(in the rows, 128 means zero)
[175 164 118  89 124 130 172 120 131 136  97  84 133 140 127 126 122 121
 101 110 147  99 129 141 148 163 100 109  89 152 176 114 140 153 105 141
 120  98 102 150 100] -> 3
[185 153 148  91 130 133 161 136 145 145 102 121 140 132 149 107 128 169
  96 108 129 114 147 136 169 124 104 107 104 122 169 126 126 169 117 117
 123 147  95 119 139] -> 0
[115 129  99 123 136 117 105 131  76 122 158 118 101 103 162 105 163 132
 120 148  71 128 124 116 221 108 107 137 174 122 109 100  86 127 123 141
  59 144  88 106 141] -> 3
[112 141 110 106 151 104 122 135  44 122 125 162 113  65 126 116 115 111
  97 175  94 150 140 107 134 140 120 144 114 122  87 132  99 138 123 109
  97  90 101 103 110] -> 1
[106 149 151  97 168 129 120 147 148 131 141 106 118 122  95 150 140 149
 116 144  88 134 134 103 148 108 139 146 116 127 135  65 124 116 150 120
  99 150 144 114  92] -> 1
[121 152 138 146 147 113 152 115 113 129 140 132 111 118 153 152 169 162
 166 157 107 106 156 165 133 133 131 115 122 138 154 100 126 143 127  86
  94 114 103 121 104] -> 3
[128 130 129 118 142 133 137 131 121 113 107 134 139 100 150  95  84 125
 107 121 121  98 141 152 138 143 104 103 151 149 150 104 174 142 119 143
 141 105 114 138 105] -> 1
[145 146 132 108 110 115 133 128 125 139 100 145 131 118 130  66 115 120
 102  88 104 101 122 143 145 158 104  92 101 148 133 128 161 141  87 112
 156 111 102 161 110] -> 6
[127 120 105 122 167 114 112 135 144 117 145 111 114 131 131  97 154 130
 136 137 103 111 164 129 171 119 121 148 113 143 172  88 124 141 116 120
  92 148 125 110  84] -> 3
[190 115 129  93 110 163 134  52 143 152 159 102 117 142 150 130 132 167
 108  78  99 136  94 115 170 116 121  75 133 133 156 121 113 121 117 158
 167 125 120 219 110] -> 0
[127 128 151 127 135 133 103 137 133 124 137 151 109 136 129 122 166 173
 130 137  96 116 160 109 138 132 131 114 148 100 166  99 140 129 127 103
  95 127 131 113 101] -> 7
[165 154 109 102 105 154 160 162 173 105  88  75 127 183  97 139 123  99
 177 106  92 117 141 184 174 165 143  87  74 104 187  79  91 119 169 136
 124 128  88 129  88] -> 1
[144 142  94 101 139 102 127 117 125 156 112 122 132 114 163 101 102 135
 110 159 122 138 140 142 121 162 104 109 112 144 151 112 123 171 105  97
 149 108 101 131 116] -> 3
[167 100 122 145 141 121 114 113 135 137 145 143 133  93 152 104 152 141
 145 138 105 148 139 143 165 110 107 133 151 124 158  92 132 145  94 124
 130 156 144 143 126] -> 5
[100 127 157 125 164 123  97 103  91 101 142 122 113 113 157  99 195 129
 160 113  77  87 158 141 170 124 140 126 107 150 125 109  60 107 155  79
 158 141 131 175  84] -> 6
[125 125 105 137 140 126 149 139 164 132 122 124 130 135 138 118 144 154
 136 131 128 123 149 137  85 126 118  91  92 135 154 131 124 119 119 108
 144  88  85 158 116] -> 4
[125 155 136 141 108 120 129 146 153 170  99  99 109 116 166 100 121 111
  67 124  99 103 126 131 104 163  97  91 112 146 143 132 152 138 131 110
 107  32 126 150  99] -> 0
[150 136 131 130 133 138 149 130 132 152 102 151 118 117 139 155 114 134
  84 105 151 119 119 139  99 143 126 106  87 126 124 143 139 123 120 136
 135  97 105 140 113] -> 7
[144 137 180 134 135 157 146 139 206 132 134  99 157 109 168 153 164 166
  68 152 141 151 173 119  81 131 102 115 112 148 177 138 146 111 122 185
 121  55 160 165  66] -> 2
[128 161 105 114  99 135 152 120 111 134 112 130 122 139 138 128 153 120
 145 133 126 122 151 110 112 134 119  95  56 123 100 111 145 118 139  83
  94 105 103 120 121] -> 5
[143 130 148 122 119 126 130 129 120 144 154 121 101 130 131 165 179 123
 148 129 127 102 124 142 153 111 132 135 109 119 181 103 111 135  94  87
  92 134 140 136 117] -> 2
[112 139 114 141 149 103  88 119 126 128 155 130  88  90 127 105 151 199
 111 150  79 146 125 119 159 107 137 108 112 132 120  85 139 116 129 103
  94 107 124 120 134] -> 6
[117 130 116 121  84 133 158 175 146 137 118  53 147 165 157 113 148  96
 108  82 174 104 158 181 140 129 145 116 117 123  94 134 112  92 110  82
 143 104 107 135  87] -> 7
[144 159 117 152 181 126 171 139  93  97 147 110 138 118 111 147 187 171
 128 143 155 136 112 153 154 107 149 162  85 121 117 125  89 131  67 125
 116 149 116 141 142] -> 5
[153 116 117 145 138  93 165 149 148 129 135 124 137  85 142 115 117 107
  85 152 120 146 127 140  90 130 124 124 108 135 157 140 153 137 110 139
  92  82 112 101 117] -> 5
[144 178 126 121 105 122 133 132 147 161  96 127 113 125 113  82 114 151
  80 114  97 125 116 140 126 159  97  86  70 155 133 133 154 157 113 103
 150  95  93 158 119] -> 6
[124 129 125 138 168 115 107 128 107 134  97 124 120 127 156 100 109 147
 145 129 118 119 147 148 113 106 138 108 117 135 132 127 112 134 131 116
 146 111 126 129 115] -> 0
[ 56 149  88 142 167 127  86 131  77  90 140 112  94 163 123 120 120 119
  76 149 133 106 166 154 117  90 179 150  50 123  65  84 131 142 156  54
  72 182 149   7  73] -> 0
[123 143 120 182  84 119 153 151 104 177 138  60  71 115 164 147 159 109
 108  88 121  55 136 153 177 148 138 103 179 121 123 153 151 124 145  76
 141  84 139 187 107] -> 7
[137 140 140 141 145 121 102  98 118 100 156 138 106 105 139 103 188 153
 140 149 100 120 154 101 175 109 108 126 154 126 192  90 133 140 109 105
  79 131 132 101 106] -> 2
[163 130 133 143 114 133 154  93 147  95 133 155 126 117  98 177 191 136
 105  82 131 115 114 183 166 124 144  96 120 134 154  97 141 146  98  68
 166 142 130 141 116] -> 4
[123 145 148 127 139 146 130 104 209 191  80 179 143 146 120 190 120 125
 181  94 142 135 167 118  40 140  77 120  74 141  42  78 142 118 184 101
 164  89 104 148  73] -> 5
[138 162  97 129 120 129 115 124 134 156 100 106 108 134 134 109 107 120
  96 130 129 113 153 123 112 153  84  99 111 139 135 124 154 163 130 115
 136 129 110 125 117] -> 4
[169 135 124 128 134 134 121 128 143 174 146 114  92 119 183 148 140 166
  88 112 114 101 124 141 148 159 123  80 113  90 144 118 140 149  87  90
 149 122 139 205 139] -> 7
[112 152 113 168 114 136 144 114  99  89 115 139 133 106 120 173 155  91
 195 168 106 144 141 152 123 134 147 114 123 122 117 139 112 113 159 106
 122 112 127 121 118] -> 4
[137 141 142 117 161 132 137 117 131 134 108  90 133 121 158 135 118 112
 124 121 169 108 170 130  91 146 105 119 126 143 117 115 130 122 122 131
 120  85 138 131  89] -> 4
[184 129 121 101 142 123 139 122 160 161 132 154  93 100 155 136 135 153
  63  92  74 103 145 144 133 178 103  66  58 143 125  92 171 152 139 146
 155  90  92 169 141] -> 7
[106 158 133 181 119  94 123 146 111 185  99  95 129 149 174 144 169 130
 168 143  96 113 127 127 148 128 135 126 214 111 140 126 116 116  93  99
 113  99 142 100  67] -> 0
[108 142 142 137 131 117 125 157  95 107 147 131 146  79 159 187 143 130
 181 193  92 102 118 174 163 141 145 179 132 118 203 124  89 122 134 137
  77 181 119 111  97] -> 5
[115 142 133  92 186 117  95 118  93  98 158 120  95 153 120 112 136  77
  90 139 114 105 131 109  82 143 132 128  83 127 100 132 104 177  89  68
  86 118 142 102 133] -> 4
[114 156 114 106 249  52 119 148 252  96 171  91 155 101 149 165 114 154
 135  98 142 154  70 101 165 141 190 157 145 133 170 111  62  70 109 208
 122 178  59  41 134] -> 2
[120 115 125  70 133 112 121 157 159 164 113 132 122 126 202 134 137 104
 119  76 121  77 155 120 133 160 109  83  93 105 130  91 118  89 107 116
 113 127  98 181 105] -> 3
[144 128 143 124 141 119 153 139 126 135 136  85 129 133 137  97 115 130
 101 127  78 133 116 163 107 130 132  93 132 154 107 107 147 136 110 148
 136  45 122 153 111] -> 1
[154 139 102 105  96 140 117 106 130 122 107 141 143 139 137 122 111 123
 114 119 113 124 132 136 130 168 109  98  69 134  91 136 154 148 126 138
 165 109 124 164 126] -> 6
[140 117 125 111 176 123  85 118 109 159 150  93  68 146 140 141 153 166
 161  97 106  88 163 131 153 133 133 112 140 129 114  71 120 121 119 117
 129  91 138 164  97] -> 7
[100 152  97 117 168 130  80 130 135 118 126 119  96 119 123 173 141 128
 159 129  97 132 135 153 171 112 125 106 129 144 140  98 118 119 100 132
 125 141 134 179 109] -> 3
[128 116 141 134 132 104 182 118 179 107 138 155 196 144 107 202 160 112
 245 101 100 100  87 133 117  90 143 158 137 120 158 121 111  70 119 129
 121 153  55 117  68] -> 4
[111 144 131 135 133 127 121 126 120 107 138 100 140 105 137 108 169 134
 142 172  91 120 146 129 164 124 111 156 127 147 178 108 107 125 141 119
  98 113 131 136  96] -> 0
[125 145 127  97 131 124 119 154 141 140 109 117 118 111 124 109 124 115
  75  73 135  86 141 134 142 128 107 124  71 147 135 113 134 121 108 102
 150 111 107 158  70] -> 2
[139 131  95 147 121 131 136 110 107 123 127 135 119 119 132 151 171 148
 188 146  96 121 154 143 174 133 143 128 101 125 138 113 115 127 136  97
 130 105 129 160  84] -> 3
[150 128 132 132 129 120 104 107 121 128 156 102 117 109 139 153 152 142
 117 137 125 113 125 137 172 129 124 154 167 133 154 124 126 151 116 106
 117 118 143 126 112] -> 7
[141 167 124 144 133 151 110 129 220 148 103 113 114 151 151 175 145  93
 212  97 145  67 121 114 179 139  67 124 140 102 176  84 148 135 111  74
  72 129 130 157 123] -> 5
[171 131 128 140 168 118 123 133 193 171 130 111 110 115 185 150  97 181
  95 123 106 103 146 137 120 168 122  93 124 142 175 143 181 165 119 187
 149  87 151 167 121] -> 0
[139 164 123 138 133 115 168 156 129 181 129 119  96  87 116 156 133 151
 116 114 121 103 117 111 144 142 128 128 100 131  95 148 151 137 111  87
 123  73 118 170 131] -> 4
[136 147 121 133 155 127 134 104  87 127 119  98 110 118 137 125 166 130
 147 154 112 127 150 126 176 117 127 128 141 145 149  99 102 140 139 110
 118 109 144 118 115] -> 0
[122 126 125 133 103 109 139 143 177 117 136  89 152  83 175 134 154 102
  99 117 115 103 111 171 147 155  99 124 124 137 159 119 101 104 124 111
 123  76  97 197 102] -> 3
[161 126 110  89 162 146 134 106 138 116  83 149 148 119 109 130  78 128
 108 131 151 159 146 129  77 153  93 101  79 110 113 105  99 161 159 132
 195 124 109 193 138] -> 3
[118 155 146 151 156 112 125 116 119 111 129 123 119  84 126 138 116 136
 127 152 110 129 139 135 140 115 126 135 150 144 144 140 136 137 153 132
 110 138 128 107 106] -> 6
[175 123 148 147 178 148 219 108 124 173 129 147 143 126 146 123 117 131
  88 131 110 158 104 148 104 117 123 114 103 118  69  97 118 159 112 117
 153 100 116 137 126] -> 0
[154 128 122 108 154 129 143 179 133 172 116 151  74 103 141 143 124 111
  63 104 117 126 142 149 139 151 123  93  57 105 102 118 119 148  97 115
 109 108 121 155 154] -> 1
[149 125  95 111 103 143 126 112 160 162 114 155 146 120 146 107 105 146
 159 142  96 135 123 112 153 155  96 120  82 138 107 105 151 134 141 125
 154  98 113 163 132] -> 6
[144 144 122 145 138 130 148 125 101 124 146 109 117 109 151 144 157 182
 126 153 117 106 137 159 202 143 144 143 150 132 182 109 125 144 110 138
 100 124 130 110 104] -> 0
[121 119 142 151 148 120 130 154 110 133 133 112 103 106 149 108 152 118
 117 121 141  95 137 147 151 129 150 140 146 146 173 126 131 129 104 115
 103 116 162 121 107] -> 5
[129 115 128  90 146 131 141  94 100 144 139 145  91 133 124 181 149  98
 135  99 165  93 144 127 143 112 140 137 110 145 182 100  98 125 136  90
 103 184 114  90  74] -> 5
[182 143 144  68 121 127 124  99  86 153 154  73 105  92 128 111 101 132
  63 141 120 133 169  95 116 131  88 118 106 129 100 118 154 184 137 103
 138  81 163 178 115] -> 2
[113 121 131 149 127 123 125 143  87 125 136 139 115 107 148 157 125 118
 161 168  97 112 134 139 131 127 124 140 170  98 131 140 113 144 138 112
  81 103 126 142 114] -> 3
[156 134 104 110 140 114 158 122  97 102 141 106 137 128 161  75 137 176
 106 148  99  93 130 121 161 147 126 114 120 139 156 137 129 176 121 104
 124  71  88 135 129] -> 3
[144 178 138 122 107 122 134 132  98 127 117  86 101 126 121 106 112 125
  54 105 134 101 128 150 124 154 111  95 133 132 109 133 169 157 105  98
 102  74 107 118 114] -> 7
[187 121 121 143 111 110 158 131 156 140 110  90 139 131 131 113 148 157
 109 121 143 130 151 135 120 138 136 107 125 126 210 144 142 127  94 138
 131  94 130 122  72] -> 4
[119 163 123 147 130 121 110 125 136 119 109 124 118 102 156 115 110 150
 100 125 142  69 119 131 117 144 110 118  72 135 169 122 177 124 116 117
  93 115 119 141 106] -> 1
[127 132 137 122 158 138 126 144 123 113 137 120 134 113 152 140 162 117
 147 171 102 107 150 136 168 115 126 151 113 140 161  92 146 134 122 117
  84 137 156 106 125] -> 7
[116 124 116 158 125 132  88 112 149 144 129 138 108 108 136 149 136  92
 159 130  97 125 125 114 154 126 115 140 153 128 122 107 121 115 155 119
 103 135 143 111  99] -> 4
[124 142 126 158 128 123 116 123 110 146 136 118 109 114 116 126 157 132
 134 155 118 129 113 165 143 116 106 153 138 158 174  98 110 147 110 115
 104 144 120 118 112] -> 5
